Here is a tiny trained network, its code and every weight. The questions are about switching its units off for an input and a class, where a switched-off unit gives its printed mean instead of its output.

import numpy as np


def w(rows, s, z=0):
    codes = np.array(rows[::2]) - 128.0
    scale = np.full(codes.shape[1], s)
    scale[-1] = z or s
    return codes * scale


def norm(h):
    return h / np.sqrt((h * h).mean(-1, keepdims=True) + 1e-5)


def f(y):
    return y / 2 * (1 + np.tanh(0.7978845608 * (y + 0.044715 * y**3)))


def log_softmax(a):
    a = a - a.max(-1, keepdims=True)
    return a - np.log(np.exp(a).sum(-1, keepdims=True))


def net(x, mask):
    res = np.array(x, float).reshape(1, 8) / 4 @ E
    u = 0
    for l in range(4):
        y = f(norm(res) @ A[l][:, :-1].T + A[l][:, -1])
        res = res + np.where(mask[u : u + 5], y, B[l][:, -1]) @ B[l][:, :-1]
        u += 5
    return log_softmax(norm(res)[-1] @ U[:, :-1].T + U[:, -1])


A, B = {}, {}
E = w([
[191,142,155,2,148,124],'x0',
[103,156,183,159,72,98],'x1',
[121,219,130,193,126,144],'x2',
[104,132,148,75,127,31],'x3',
[91,231,117,137,52,108],'x4',
[218,141,206,187,127,13],'x5',
[158,92,178,118,200,98],'x6',
[110,41,59,132,39,44],'x7',
],0.0093)
A[0] = w([
[157,149,142,87,87,89,65],'0.n1',
[111,242,32,110,134,71,6],'0.n2',
[102,150,153,185,113,60,56],'0.n3',
[57,119,109,2,153,145,57],'0.n4',
[121,94,127,92,164,129,99],'0.n5',
],0.017,0.011)
B[0] = w([
[157,149,141,95,97,118,170],'0.n1',
[82,224,109,107,7,145,203],'0.n2',
[114,107,175,177,137,107,219],'0.n3',
[21,153,68,71,187,59,253],'0.n4',
[141,117,100,119,182,93,177],'0.n5',
],0.019,0.0049)
A[1] = w([
[153,86,104,171,173,93,93],'1.n1',
[117,86,18,170,53,147,30],'1.n2',
[126,249,106,150,154,219,69],'1.n3',
[120,174,147,192,88,37,118],'1.n4',
[93,164,162,230,126,59,1],'1.n5',
],0.019,0.0051)
B[1] = w([
[167,127,215,89,192,135,181],'1.n1',
[39,21,207,77,64,154,191],'1.n2',
[144,251,120,127,181,230,212],'1.n3',
[111,173,144,204,70,75,246],'1.n4',
[89,136,155,244,155,42,218],'1.n5',
],0.016,0.011)
A[2] = w([
[165,252,170,13,5,37,142],'2.n1',
[182,178,102,160,117,81,64],'2.n2',
[110,35,63,169,58,133,2],'2.n3',
[229,124,163,78,125,44,88],'2.n4',
[161,116,37,219,93,37,65],'2.n5',
],0.014,0.0049)
B[2] = w([
[138,51,3,200,91,129,254],'2.n1',
[85,63,133,132,117,165,157],'2.n2',
[149,106,163,113,153,210,137],'2.n3',
[193,92,109,141,160,154,177],'2.n4',
[120,122,143,177,180,104,193],'2.n5',
],0.017,0.0091)
A[3] = w([
[177,128,111,101,51,132,86],'3.n1',
[131,136,145,93,25,55,54],'3.n2',
[97,180,127,129,5,95,81],'3.n3',
[110,136,119,112,54,45,53],'3.n4',
[105,98,188,69,65,117,3],'3.n5',
],0.019,0.0047)
B[3] = w([
[138,138,99,168,114,171,147],'3.n1',
[113,181,123,162,198,201,171],'3.n2',
[222,137,179,6,69,62,254],'3.n3',
[101,158,145,148,231,179,210],'3.n4',
[104,94,110,134,116,200,160],'3.n5',
],0.02,0.0069)
U = w([
[195,58,55,175,113,115,59],'0',
[130,198,91,106,7,146,44],'1',
[73,40,189,95,86,179,126],'2',
[239,71,190,95,207,110,2],'3',
[65,119,52,45,179,71,206],'4',
[133,225,145,145,183,225,101],'5',
[136,149,202,243,84,54,250],'6',
],0.017,0.0019)

Each question gives the input, the list of numbers given to net, and the class t.
The units are the neurons (one row each of A and B). Each row of codes is followed by its name. A weight is (code - 128) times the scale printed after its matrix; where a second scale follows, it is the last column's (A, B and U).
mask holds one flag per neuron, layer by layer. A switched-off neuron (its flag False) gives its mean, the last column of its row in B, instead of its output. The means were averaged over made-up inputs and are rounded, as every weight is.
A unit's drop is (log p(t) with every unit on - log p(t) with that unit switched off) / (log p(t) with every unit on - log p(t) with every unit switched off).
The circuit of an input: a set's keep is (log p(t) with only the set's units on - log p(t) with every unit switched off) / (log p(t) with every unit on - log p(t) with every unit switched off). Starting from the 12 units with the biggest drops (on a tie, the unit counted first), units are removed one at a time, each time the one whose removal leaves the highest keep (on an exact tie, the one counted first), for as long as the keep stays at least 0.8.
circuit, biggest first: the units of the circuit, biggest drop first
k most important neurons: the k neurons with the biggest drops, biggest first
k most important neurons of layer l: the k neurons of layer l with the biggest drops, biggest first
drop when u is switched off: that unit's drop, to one decimal
input [-6,-6,4,4,8,-7,2,7], class 1: 2 most important neurons => [0.n2; 3.n3]
input [-6,-6,7,-5,2,-6,-3,7], class 2: circuit, biggest first => [1.n2]
input [5,-6,-3,0,8,-4,-5,-1], class 4: 3 most important neurons => [0.n4; 1.n4; 3.n4]
input [5,7,-2,4,4,2,-3,5], class 0: 2 most important neurons => [2.n1; 0.n1]
input [3,-6,1,7,-4,2,-3,-3], class 4: 2 most important neurons => [0.n4; 3.n3]
input [-8,-1,3,8,7,0,-8,-4], class 1: 3 most important neurons => [0.n2; 3.n3; 1.n3]
input [-1,5,0,-1,8,-7,4,5], class 1: 3 most important neurons => [0.n2; 3.n3; 2.n1]
input [3,6,4,5,0,-5,-2,5], class 4: 2 most important neurons => [0.n4; 3.n4]
input [-4,-7,-3,3,-3,7,5,7], class 3: 2 most important neurons => [1.n1; 0.n2]
input [1,-7,7,7,-3,5,1,-4], class 3: 2 most important neurons => [0.n2; 0.n3]
input [2,-5,0,3,-1,2,-5,5], class 0: 3 most important neurons => [0.n1; 2.n1; 1.n5]
input [7,-6,0,2,-3,4,-7,-2], class 0: 2 most important neurons of layer 0 => [0.n1; 0.n3]
input [-7,-1,5,-7,-4,-3,0,1], class 2: drop when 3.n4 is switched off => 0.1
input [8,-2,-5,0,-8,-4,-5,-5], class 4: circuit, biggest first => [0.n4]
input [-5,-1,6,-5,-4,-4,-3,2], class 2: drop when 1.n2 is switched off => 1.6
input [-8,-4,-1,-4,8,-2,4,-2], class 5: drop when 0.n3 is switched off => 0.2
